Look-ups in named tables: a row name and a column name give one cell, copied from the table.

lonufo
|  | soz | tav | lak |
|---|---|---|---|
| loma | 213 | 122 | 61 |
| vudet | 165 | 152 | 143 |
| kup | 238 | 107 | 20 |
| riru | 245 | 102 | 7 |
| movubi | 177 | 144 | 122 |
| ketor | 249 | 100 | 1 |

What is the tav of ketor in lonufo? 100
What is the tav of vudet in lonufo? 152
What is the lak of loma in lonufo? 61
What is the lak of ketor in lonufo? 1
What is the soz of movubi in lonufo? 177
What is the soz of vudet in lonufo? 165
What is the soz of kup in lonufo? 238
What is the soz of ketor in lonufo? 249
What is the lak of riru in lonufo? 7
What is the tav of kup in lonufo? 107
What is the tav of loma in lonufo? 122
Which row has the largest tav? vudet

rimudi:
fields: lenomif, sesere, burazut, mov
laf: [70.03, -61.31, 50.82, 56.06]
rikup: [-93.25, -95.63, 36.80, -51.91]
fav: [-7.57, 3.15, 66.60, -80.52]
nam: [-31.33, -63.67, 50.55, 11.77]
doz: [-37.28, -68.75, -78.34, -17.48]
lalatal: [-83.44, 41.58, -93.71, -10.77]
gizik: [-64.51, -41.83, 64.53, 1.68]
mak: [38.36, 8.81, -37.95, -68.82]
tubafad: [-13.79, -78.46, 68.08, 39.81]
buniruv: [29.84, -30.50, 42.43, -53.51]
muke: [56.25, -31.40, -88.31, 66.62]
filut: [-17.81, 38.45, -74.45, -35.74]
kanat: [-97.39, 24.98, 10.76, -2.30]

gizik, lenomif: -64.51
lalatal, sesere: 41.58
lalatal, burazut: -93.71
doz, sesere: -68.75
rikup, lenomif: -93.25
kanat, mov: -2.30
laf, sesere: -61.31
Row with the largest sesere: lalatal

zivi:
	renubu	kir	kalo	fimifon
det	-0.027	-0.031	-0.026	-0.031
vomuk	0.190	-0.553	-0.156	-0.265
vosivam	-0.241	-0.014	-0.399	0.074
riden	-0.337	-0.090	0.249	-0.072
num	0.214	-0.113	0.001	0.275
los	0.567	0.516	0.366	0.369
mosu	-0.093	-0.057	-0.270	0.029
raz	-0.374	-0.019	0.171	-0.119
pevuzab	-0.026	-0.028	-0.026	-0.028

kir of vosivam: -0.014
fimifon of num: 0.275
fimifon of los: 0.369
kir of riden: -0.090
kir of num: -0.113
fimifon of vosivam: 0.074
kalo of vomuk: -0.156
kalo of los: 0.366
renubu of det: -0.027
renubu of num: 0.214
fimifon of mosu: 0.029
kir of vomuk: -0.553
kir of los: 0.516
kalo of vosivam: -0.399
kalo of raz: 0.171
kalo of riden: 0.249
renubu of raz: -0.374
kir of raz: -0.019
fimifon of det: -0.031

Table viv
        pusopo  lekiz
mugok      148     34
lem        131    122
visuso     148     69
zukolu     148     56
reb        191     88
kupom      216     81

mugok, pusopo -> 148
visuso, lekiz -> 69
zukolu, pusopo -> 148
lem, pusopo -> 131
visuso, pusopo -> 148
reb, pusopo -> 191
lem, lekiz -> 122
kupom, lekiz -> 81
mugok, lekiz -> 34
reb, lekiz -> 88
zukolu, lekiz -> 56
kupom, pusopo -> 216
Which row has the largest lekiz? lem

laz
         rov  tatoz  renunos  kolaber  famusi  kop  rugare  por  zas
riz      784    507      974      593     385  677     917  843  850
sunopo   393    821      601      590     724  635     693  630  627
dopo     851    511      989      584     437  635     919  877  826
famubob  841    798      487      620     514  527     592  752  561
lovad    193    637      494      532     851  711     554  318  643
liga     108    356      527      618     662  762     493  279  744
pezo     545    458      729      522     605  651     719  557  809
vemeve   739    588      677      543     534  743     613  614  895
gupife   436    397      751      538     464  850     719  461  897

What is the rov of gupife in laz?
436
What is the por of liga in laz?
279
What is the tatoz of riz in laz?
507
What is the por of lovad in laz?
318
What is the kop of famubob in laz?
527
What is the tatoz of sunopo in laz?
821
What is the kolaber of vemeve in laz?
543
What is the rov of riz in laz?
784
What is the famusi of pezo in laz?
605
What is the renunos of gupife in laz?
751
Which row has the largest rov? dopo

benog =
,dozof,sefope,zikosap,gizav,befe
zam,199,176,210,156,162
puron,145,148,124,147,173
riz,187,200,147,137,181
darabev,133,160,193,42,193
gev,160,142,169,198,141
bot,166,105,201,218,148
vad,171,228,153,140,206

sefope of riz: 200
sefope of bot: 105
dozof of riz: 187
zikosap of darabev: 193
sefope of puron: 148
gizav of vad: 140
dozof of vad: 171
befe of vad: 206
sefope of vad: 228
Row with the largest sefope: vad

gasi.tsv
	gerud	pumidi	geta	fega	nozim	doda	mukiba
popeg	41	59	145	63	106	122	30
pero	117	61	61	159	96	95	154
danetot	120	230	93	134	104	118	99
lopasa	176	21	190	121	121	95	136

What is the geta of danetot in gasi?
93
What is the pumidi of pero in gasi?
61
What is the fega of pero in gasi?
159
What is the geta of lopasa in gasi?
190
What is the mukiba of popeg in gasi?
30
What is the pumidi of lopasa in gasi?
21
What is the fega of popeg in gasi?
63
What is the gerud of danetot in gasi?
120
What is the gerud of pero in gasi?
117
What is the nozim of lopasa in gasi?
121
What is the doda of pero in gasi?
95

bukan =
columns: zup, lapa, bedo, fupaduv, pitil, sebusat, zanopez, pibe, vala
fovuv: [2.0, 1.7, 0.3, 1.8, -1.5, 1.3, -0.3, 2.4, 0.1]
gar: [2.2, 1.2, -0.1, 1.4, -2.3, 2.7, -0.1, 1.3, -0.5]
mok: [4.7, 1.7, 2.7, -3.7, 7.0, 1.8, 2.5, 1.7, 6.6]
lum: [1.6, 1.2, -4.5, 3.3, -0.5, -2.6, -3.4, -1.0, -2.8]
feveli: [0.9, 1.4, -3.4, 2.0, -1.4, 0.7, 0.8, 1.4, -0.9]
kedudim: [0.9, 1.9, 0.8, 1.5, 3.9, -0.1, -0.7, 1.6, -0.5]
ruk: [4.8, 0.0, 5.1, 1.5, -6.1, 3.9, 8.9, 1.3, 3.7]
migova: [1.3, 1.1, -0.5, -4.3, 4.6, 0.7, 0.5, 0.2, 5.2]
vulotan: [3.7, 4.9, 2.5, 3.1, -3.7, 0.0, 4.9, 5.6, -2.2]
nibif: [2.0, 3.3, 4.2, -2.4, 9.1, -0.9, 2.2, 1.6, 5.7]
muduz: [2.7, 2.0, 2.6, 1.3, -0.8, 1.4, 2.2, 1.5, 2.7]
disi: [-0.6, -0.3, -0.1, 1.0, 0.3, 3.3, 0.3, 0.3, 1.6]
togove: [3.2, 3.6, 0.1, 0.8, 2.1, 1.1, 3.1, 1.1, 0.6]
kodeso: [1.9, 3.7, -0.6, -0.1, 4.9, 1.1, -0.4, 0.3, -1.6]

What is the sebusat of lum in bukan? -2.6
What is the zanopez of lum in bukan? -3.4
What is the fupaduv of disi in bukan? 1.0
What is the zup of feveli in bukan? 0.9
What is the sebusat of vulotan in bukan? 0.0
What is the zup of kodeso in bukan? 1.9
What is the sebusat of kedudim in bukan? -0.1
What is the pibe of muduz in bukan? 1.5
What is the pitil of lum in bukan? -0.5
What is the zanopez of kodeso in bukan? -0.4
What is the pitil of gar in bukan? -2.3
What is the zup of gar in bukan? 2.2

